Below are the code and all the weights of a small trained network. Each question names an input and a target symbol and asks about switching units off, where a switched-off unit gives its printed mean instead of its output.

import numpy as np


def w(rows, s, z=0):
    codes = np.array(rows[::2]) - 128.0
    scale = np.full(codes.shape[1], s)
    scale[-1] = z or s
    return codes * scale


def norm(h):
    return h / np.sqrt((h * h).mean(-1, keepdims=True) + 1e-5)


def f(y):
    return y / 2 * (1 + np.tanh(0.7978845608 * (y + 0.044715 * y**3)))


def softmax(a):
    e = np.exp(a - a.max(-1, keepdims=True))
    return e / e.sum(-1, keepdims=True)


def log_softmax(a):
    a = a - a.max(-1, keepdims=True)
    return a - np.log(np.exp(a).sum(-1, keepdims=True))


def net(x, mask):
    ids = ['ΓΛΠαβεζθσφψ'.index(c) for c in x.split()]
    T = len(ids)
    res = E[ids] + P[:T]
    r = norm(res)
    for j in range(3):
        rows = slice(3 * j, 3 * j + 3)
        q, k, v = (r @ M[0][rows].T for M in (Q, K, V))
        z = softmax(np.where(np.tri(T) > 0, q @ k.T / 3**0.5, -1e9)) @ v
        o = O[0][rows]
        res = res + np.where(mask[j], z, o[:, -1]) @ o[:, :-1]
    y = f(norm(res) @ A[0][:, :-1].T + A[0][:, -1])
    res = res + np.where(mask[3:7], y, B[0][:, -1]) @ B[0][:, :-1]
    return log_softmax(norm(res)[-1] @ U[:, :-1].T + U[:, -1])


Q, K, V, O, A, B = {}, {}, {}, {}, {}, {}
E = w([
[157,80,201,107,73,170,173],'Γ',
[193,95,160,96,141,154,65],'Λ',
[145,118,179,96,111,162,192],'Π',
[133,184,147,114,118,112,169],'α',
[167,117,154,89,127,218,133],'β',
[230,101,142,64,91,161,109],'ε',
[160,161,77,178,78,157,160],'ζ',
[25,144,90,1,185,132,100],'θ',
[129,139,192,86,147,117,120],'σ',
[86,197,134,189,145,115,115],'φ',
[136,155,152,143,148,127,44],'ψ',
],0.01)
P = w([
[122,124,152,113,1,179,133],'0',
[105,135,182,133,82,168,139],'1',
[117,134,175,138,121,153,145],'2',
[121,132,171,145,146,145,154],'3',
[125,121,167,154,159,143,160],'4',
[128,118,165,162,170,132,162],'5',
[138,117,158,178,180,116,170],'6',
[144,109,147,202,191,99,181],'7',
],0.005)
Q[0] = w([
[191,59,101,138,79,188,158],'head 0',
[128,162,176,175,173,110,119],'head 0',
[110,166,181,107,141,163,133],'head 0',
[173,70,1,99,97,166,82],'head 1',
[199,79,139,27,117,86,201],'head 1',
[78,225,84,184,60,171,214],'head 1',
[141,94,61,155,80,91,55],'head 2',
[205,69,137,121,74,90,23],'head 2',
[126,200,152,114,221,81,129],'head 2',
],0.0081)
K[0] = w([
[65,125,80,49,97,118,111],'head 0',
[129,155,133,144,186,102,136],'head 0',
[185,102,168,135,161,115,172],'head 0',
[251,113,165,157,103,221,113],'head 1',
[153,60,140,44,119,163,238],'head 1',
[151,213,111,202,63,144,255],'head 1',
[220,169,118,197,50,129,73],'head 2',
[241,130,212,177,126,127,80],'head 2',
[43,152,124,104,241,45,97],'head 2',
],0.0084)
V[0] = w([
[204,106,170,202,71,63,113],'head 0',
[117,133,129,120,19,162,108],'head 0',
[183,88,136,196,200,85,189],'head 0',
[151,147,155,43,93,226,138],'head 1',
[52,138,97,82,166,138,41],'head 1',
[118,135,145,71,82,176,110],'head 1',
[97,133,143,75,155,143,234],'head 2',
[197,105,185,187,86,146,129],'head 2',
[162,150,123,165,2,175,162],'head 2',
],0.006)
O[0] = w([
[47,217,212,100,158,200,137,170],'head 0',
[205,75,120,44,95,196,121,198],'head 0',
[19,217,172,177,124,124,128,8],'head 0',
[43,238,107,222,156,82,144,194],'head 1',
[133,86,137,115,120,70,245,105],'head 1',
[66,138,84,244,123,102,129,173],'head 1',
[189,85,128,99,135,151,68,223],'head 2',
[84,192,152,67,214,136,195,188],'head 2',
[120,136,228,124,253,71,119,134],'head 2',
],0.0044,0.0017)
A[0] = w([
[186,130,192,2,111,211,114,3],'neuron 0',
[84,110,94,180,103,9,116,154],'neuron 1',
[139,102,46,112,72,122,170,107],'neuron 2',
[114,37,49,130,103,131,63,125],'neuron 3',
],0.0086,0.0019)
B[0] = w([
[207,83,124,27,74,243,203,253],'neuron 0',
[147,155,253,29,94,216,115,131],'neuron 1',
[59,211,54,112,170,150,163,144],'neuron 2',
[84,101,225,103,176,87,106,163],'neuron 3',
],0.0063,0.0042)
U = w([
[86,109,80,192,60,125,202,85],'Γ',
[164,87,125,129,164,78,142,82],'Λ',
[135,212,76,146,35,138,91,80],'Π',
[133,67,156,144,135,68,202,35],'α',
[94,48,96,177,169,159,141,67],'β',
[61,248,185,190,253,135,129,186],'ε',
[144,60,208,149,82,103,46,76],'ζ',
[185,142,115,107,134,57,118,95],'θ',
[12,100,80,43,121,108,64,254],'σ',
[212,135,200,60,98,237,179,185],'φ',
[165,133,105,126,155,97,111,68],'ψ',
],0.0054,0.0032)

Each question gives the input, a string of symbols that net reads in full, and the target symbol t.
The units are the heads (3 rows each of Q, K, V and O) and the neurons (one row each of A and B). Each row of codes is followed by its name. A weight is (code - 128) times the scale printed after its matrix; where a second scale follows, it is the last column's (O, A, B and U).
mask holds one flag per unit, heads first, then neurons. A switched-off unit (its flag False) gives its mean, the last column of its rows in O or B, instead of its output. The means were averaged over made-up inputs and are rounded, as every weight is.
A unit's drop is (log p(t) with every unit on - log p(t) with that unit switched off) / (log p(t) with every unit on - log p(t) with every unit switched off).
The circuit of an input: a set's keep is (log p(t) with only the set's units on - log p(t) with every unit switched off) / (log p(t) with every unit on - log p(t) with every unit switched off). Starting from all 7 units, units are removed one at a time, each time the one whose removal leaves the highest keep (on an exact tie, the one counted first), for as long as the keep stays at least 0.8.
circuit, biggest first: the units of the circuit, biggest drop first
most important unit: the unit with the biggest drop
top k neurons: the k neurons with the biggest drops, biggest first
which heads matter: for each layer, one digit per head in row order, 1 if its drop is at least 0.15 and else 0, layers parted by /
drop when u is switched off: that unit's drop, to one decimal
input θ β σ ψ Γ φ α, target Π: which heads matter : 111
input ψ σ φ Π σ σ σ, target ε: circuit, biggest first : [head 0; neuron 0]
input Λ ζ σ Λ, target ε: which heads matter : 011
input σ φ ψ Π φ Γ σ ψ, target ε: most important unit : head 0
input ε Γ β σ ψ φ σ ε, target ε: which heads matter : 011
input φ σ φ α Λ φ α, target ε: which heads matter : 100
input σ α σ, target ε: which heads matter : 010
input φ ψ Γ ψ, target ε: circuit, biggest first : [head 2; neuron 0]
input σ θ Π, target Γ: circuit, biggest first : [head 1; neuron 0; head 2]
input α θ Γ α σ ζ φ, target ζ: which heads matter : 111
input β σ ψ φ, target φ: which heads matter : 010
input ψ ε σ φ Π φ σ Π, target ε: circuit, biggest first : [head 0; head 1]
input σ Λ ψ σ φ φ φ Λ, target ε: circuit, biggest first : [head 1; neuron 0; head 2]
input φ Π φ θ β σ Γ α, target Π: top 2 neurons : [neuron 2; neuron 0]
input ε Π ζ φ σ ζ φ Π, target ε: circuit, biggest first : [head 1; neuron 0]
input σ φ α ζ θ φ φ φ, target ζ: which heads matter : 011
input σ σ σ φ θ Λ σ Π, target Γ: which heads matter : 001
input Γ α σ α β α, target ε: which heads matter : 110
input β Λ σ φ, target φ: drop when head 1 is switched off : 1.1
input α φ φ ε Π φ σ ψ, target φ: drop when head 1 is switched off : 2.0
input Λ φ φ β β, target ε: drop when head 1 is switched off : 1.3
input φ φ φ φ σ φ φ ψ, target φ: drop when neuron 3 is switched off : 0.1
